Here is a tiny trained network, its code and every weight. The questions are about switching its units off for an input and a target symbol, where a switched-off unit gives its printed mean instead of its output.

import numpy as np


def w(rows, s, z=0):
    codes = np.array(rows[::2]) - 128.0
    scale = np.full(codes.shape[1], s)
    scale[-1] = z or s
    return codes * scale


def norm(h):
    return h / np.sqrt((h * h).mean(-1, keepdims=True) + 1e-5)


def f(y):
    return y / 2 * (1 + np.tanh(0.7978845608 * (y + 0.044715 * y**3)))


def softmax(a):
    e = np.exp(a - a.max(-1, keepdims=True))
    return e / e.sum(-1, keepdims=True)


def log_softmax(a):
    a = a - a.max(-1, keepdims=True)
    return a - np.log(np.exp(a).sum(-1, keepdims=True))


def net(x, mask):
    ids = ['αβεζηθλμξπστφ'.index(c) for c in x.split()]
    T = len(ids)
    res = E[ids] + P[:T]
    u = 0
    for l in range(3):
        q, k, v = (norm(res) @ M[l].T for M in (Q, K, V))
        z = softmax(np.where(np.tri(T) > 0, q @ k.T / 3**0.5, -1e9)) @ v
        res = res + np.where(mask[u], z, O[l][:, -1]) @ O[l][:, :-1]
        u += 1
        y = f(norm(res) @ A[l][:, :-1].T + A[l][:, -1])
        res = res + np.where(mask[u : u + 8], y, B[l][:, -1]) @ B[l][:, :-1]
        u += 8
    return log_softmax(norm(res)[-1] @ U[:, :-1].T + U[:, -1])


Q, K, V, O, A, B = {}, {}, {}, {}, {}, {}
E = w([
[164,162,186,57,253,48,86,141],'α',
[131,123,39,164,186,185,140,147],'β',
[106,117,77,146,189,109,122,130],'ε',
[98,108,144,157,61,113,108,131],'ζ',
[209,95,144,112,125,81,170,188],'η',
[132,76,128,138,133,172,112,132],'θ',
[204,127,82,78,138,142,118,136],'λ',
[178,180,144,83,121,78,194,112],'μ',
[139,184,60,71,157,142,129,94],'ξ',
[104,109,156,194,164,124,193,193],'π',
[168,146,162,147,120,171,179,101],'σ',
[175,218,109,104,130,108,192,189],'τ',
[71,178,123,136,191,131,187,109],'φ',
],0.0031)
P = w([
[9,134,109,6,175,120,181,206],'0',
[121,112,39,122,176,150,211,115],'1',
[129,150,62,126,150,144,173,135],'2',
[157,176,94,142,160,132,136,133],'3',
[177,181,115,155,169,128,110,119],'4',
[187,197,138,170,169,126,83,115],'5',
],0.0012)
Q[0] = w([
[82,127,141,183,109,156,144,99],'L0H1',
[174,122,54,47,190,134,192,171],'L0H1',
[61,178,130,151,66,135,112,250],'L0H1',
],0.0023)
K[0] = w([
[41,105,166,90,103,160,128,187],'L0H1',
[227,254,109,148,169,120,91,89],'L0H1',
[74,78,101,167,8,97,78,133],'L0H1',
],0.0019)
V[0] = w([
[55,81,139,163,3,84,5,121],'L0H1',
[84,115,43,90,158,46,189,180],'L0H1',
[160,48,115,83,220,143,144,143],'L0H1',
],0.0017)
O[0] = w([
[218,134,216,178,245,104,85,25,76],'L0H1',
[181,151,151,201,25,166,149,145,249],'L0H1',
[115,156,83,101,98,169,249,189,126],'L0H1',
],0.0019,0.0014)
A[0] = w([
[105,143,144,135,119,154,134,121,2],'L0N1',
[117,136,193,135,153,153,78,220,197],'L0N2',
[187,102,91,181,197,115,140,118,110],'L0N3',
[140,182,209,34,236,81,41,137,105],'L0N4',
[154,65,185,154,133,137,44,109,231],'L0N5',
[26,125,137,105,2,147,98,228,225],'L0N6',
[203,176,189,54,217,68,111,188,91],'L0N7',
[96,144,187,92,137,115,103,165,175],'L0N8',
],0.0024,0.00059)
B[0] = w([
[122,104,112,121,139,102,135,140,105],'L0N1',
[123,148,63,127,41,149,158,112,144],'L0N2',
[88,151,145,122,61,167,130,169,161],'L0N3',
[176,45,34,207,168,206,194,98,87],'L0N4',
[150,206,131,143,73,141,143,137,190],'L0N5',
[182,51,75,184,165,160,181,2,254],'L0N6',
[74,124,58,160,88,182,226,139,118],'L0N7',
[151,121,59,133,109,108,165,136,116],'L0N8',
],0.0021,0.00096)
Q[1] = w([
[124,91,3,171,144,174,68,162],'L1H1',
[155,98,148,245,85,165,147,55],'L1H1',
[244,159,140,93,77,208,114,110],'L1H1',
],0.0054)
K[1] = w([
[121,52,43,125,167,134,18,139],'L1H1',
[93,7,202,253,63,109,127,42],'L1H1',
[194,84,160,79,55,194,122,89],'L1H1',
],0.0051)
V[1] = w([
[97,157,162,128,118,37,112,131],'L1H1',
[223,103,127,161,78,97,3,75],'L1H1',
[103,157,151,109,134,166,180,168],'L1H1',
],0.0017)
O[1] = w([
[155,119,41,110,163,228,110,51,5],'L1H1',
[112,81,90,80,254,111,240,120,4],'L1H1',
[110,123,158,157,48,128,77,108,139],'L1H1',
],0.0018,0.00038)
A[1] = w([
[105,151,93,87,193,133,114,159,233],'L1N1',
[90,90,103,158,89,150,124,101,191],'L1N2',
[139,80,45,75,91,185,92,97,194],'L1N3',
[235,135,251,158,158,106,6,85,118],'L1N4',
[100,186,137,39,78,151,60,240,246],'L1N5',
[72,74,100,60,34,182,176,178,161],'L1N6',
[28,130,145,148,189,115,103,142,156],'L1N7',
[107,160,216,141,74,155,60,221,29],'L1N8',
],0.0025,0.0013)
B[1] = w([
[212,106,136,166,53,154,219,148,180],'L1N1',
[177,174,127,139,172,104,133,95,209],'L1N2',
[195,152,162,190,218,98,192,155,160],'L1N3',
[101,224,127,163,193,68,113,235,188],'L1N4',
[197,168,97,249,60,131,94,45,254],'L1N5',
[241,184,153,202,135,138,34,118,240],'L1N6',
[230,135,81,123,45,115,166,143,132],'L1N7',
[99,156,113,173,44,127,42,43,94],'L1N8',
],0.0019,0.00096)
Q[2] = w([
[37,76,157,13,57,181,3,127],'L2H1',
[72,142,167,71,152,116,101,181],'L2H1',
[180,199,130,221,186,79,252,140],'L2H1',
],0.0038)
K[2] = w([
[159,153,118,67,1,206,130,164],'L2H1',
[143,87,91,72,82,190,198,132],'L2H1',
[57,94,150,187,242,31,145,72],'L2H1',
],0.0044)
V[2] = w([
[146,253,158,131,114,123,59,236],'L2H1',
[125,28,82,119,101,148,207,44],'L2H1',
[135,77,104,178,128,114,203,72],'L2H1',
],0.0034)
O[2] = w([
[63,183,219,83,252,83,132,165,30],'L2H1',
[209,83,19,143,76,170,148,78,209],'L2H1',
[124,44,49,88,59,157,130,108,252],'L2H1',
],0.003,0.0034)
A[2] = w([
[202,127,102,138,108,155,146,120,104],'L2N1',
[137,128,72,200,97,93,90,160,106],'L2N2',
[128,184,197,144,109,117,107,138,114],'L2N3',
[166,13,198,177,153,147,49,139,121],'L2N4',
[130,177,102,99,91,99,151,118,175],'L2N5',
[119,103,112,148,71,148,170,118,70],'L2N6',
[80,3,86,74,72,104,50,68,3],'L2N7',
[120,130,140,95,197,145,199,176,162],'L2N8',
],0.0045,0.0013)
B[2] = w([
[93,138,199,133,212,89,95,149,253],'L2N1',
[94,115,188,63,76,120,76,58,245],'L2N2',
[136,32,85,115,197,141,167,115,151],'L2N3',
[39,108,77,21,154,211,116,244,126],'L2N4',
[68,41,106,95,187,138,92,135,193],'L2N5',
[85,146,160,136,221,100,133,179,214],'L2N6',
[141,146,115,223,252,90,144,210,208],'L2N7',
[149,46,51,168,5,154,47,67,122],'L2N8',
],0.0028,0.0027)
U = w([
[179,65,54,149,91,154,152,113,195],'α',
[149,187,136,197,81,190,51,110,112],'β',
[91,125,174,92,71,91,51,49,147],'ε',
[93,116,130,172,207,54,82,154,194],'ζ',
[179,84,195,97,84,75,137,201,76],'η',
[91,91,141,60,164,205,81,194,146],'θ',
[241,172,159,101,165,109,77,141,66],'λ',
[128,103,129,25,148,72,201,103,107],'μ',
[140,204,69,60,203,143,85,70,16],'ξ',
[51,94,189,182,63,131,156,186,4],'π',
[156,129,218,147,185,175,194,89,169],'σ',
[134,230,109,121,107,96,176,198,131],'τ',
[5,168,95,128,148,165,176,87,51],'φ',
],0.011,0.0031)

Each question gives the input, a string of symbols that net reads in full, and the target symbol t.
The units are the heads (3 rows each of Q, K, V and O) and the neurons (one row each of A and B). Each row of codes is followed by its name. A weight is (code - 128) times the scale printed after its matrix; where a second scale follows, it is the last column's (O, A, B and U).
mask holds one flag per unit, layer by layer, with each layer's heads first. A switched-off unit (its flag False) gives its mean, the last column of its rows in O or B, instead of its output. The means were averaged over made-up inputs and are rounded, as every weight is.
A unit's drop is (log p(t) with every unit on - log p(t) with that unit switched off) / (log p(t) with every unit on - log p(t) with every unit switched off).
The circuit of an input: a set's keep is (log p(t) with only the set's units on - log p(t) with every unit switched off) / (log p(t) with every unit on - log p(t) with every unit switched off). Starting from the 12 units with the biggest drops (on a tie, the unit counted first), units are removed one at a time, each time the one whose removal leaves the highest keep (on an exact tie, the one counted first), for as long as the keep stays at least 0.8.
units of the circuit, in order: the units of the circuit, biggest drop first
most important unit: the unit with the biggest drop
k most important neurons: the k neurons with the biggest drops, biggest first
top k neurons in layer l: the k neurons of layer l with the biggest drops, biggest first
drop of u: that unit's drop, to one decimal
input μ σ θ, target θ: most important unit : L2N4
input φ ε α ζ τ ε, target β: 2 most important neurons : (L1N5, L0N3)
input π θ σ σ, target σ: 3 most important neurons : (L2N3, L1N6, L2N2)
input ζ α ζ π, target π: 2 most important neurons : (L1N4, L0N6)
input ζ ζ π ε π α, target α: units of the circuit, in order : (L0N4, L0N7)
input ζ ζ β, target β: top 3 neurons in layer 0 : (L0N6, L0N3, L0N4)
input ζ ζ θ, target θ: 3 most important neurons : (L1N4, L2N4, L0N6)
input β ζ θ θ θ, target ε: 2 most important neurons : (L1N5, L0N6)
input β ζ ζ ζ, target ε: 2 most important neurons : (L1N4, L0N6)
input ζ θ σ θ, target β: 3 most important neurons : (L1N5, L0N4, L1N8)
input ζ θ ζ η, target η: 2 most important neurons : (L1N4, L0N6)
input λ λ σ ζ σ, target β: top 2 neurons in layer 1 : (L1N5, L1N4)
input θ α λ, target λ: 2 most important neurons : (L1N6, L2N1)
input ε ζ α ζ θ σ, target σ: 2 most important neurons : (L1N4, L1N1)
input ε ζ φ φ, target β: 2 most important neurons : (L0N6, L1N8)
input α ζ σ β σ, target β: top 2 neurons in layer 1 : (L1N4, L1N8)
input μ ε ζ φ, target α: 3 most important neurons : (L0N6, L1N7, L1N1)
input θ ε ζ μ μ θ, target β: 3 most important neurons : (L1N5, L1N8, L1N4)
input ζ θ λ ζ ζ τ, target α: 2 most important neurons : (L2N8, L0N4)
input β ζ ε μ θ ξ, target α: top 2 neurons in layer 1 : (L1N1, L1N3)
input σ ε η, target η: most important unit : L1H1
input σ φ ζ ζ, target ζ: most important unit : L0H1
input σ α ζ ζ μ, target μ: top 2 neurons in layer 0 : (L0N6, L0N7)
input σ ζ σ σ, target ε: top 2 neurons in layer 0 : (L0N6, L0N4)
input σ σ λ, target λ: drop of L2H1 : 0.5
input θ σ φ φ φ β, target β: drop of L1N4 : 0.3
input θ λ ζ σ τ, target α: most important unit : L2H1
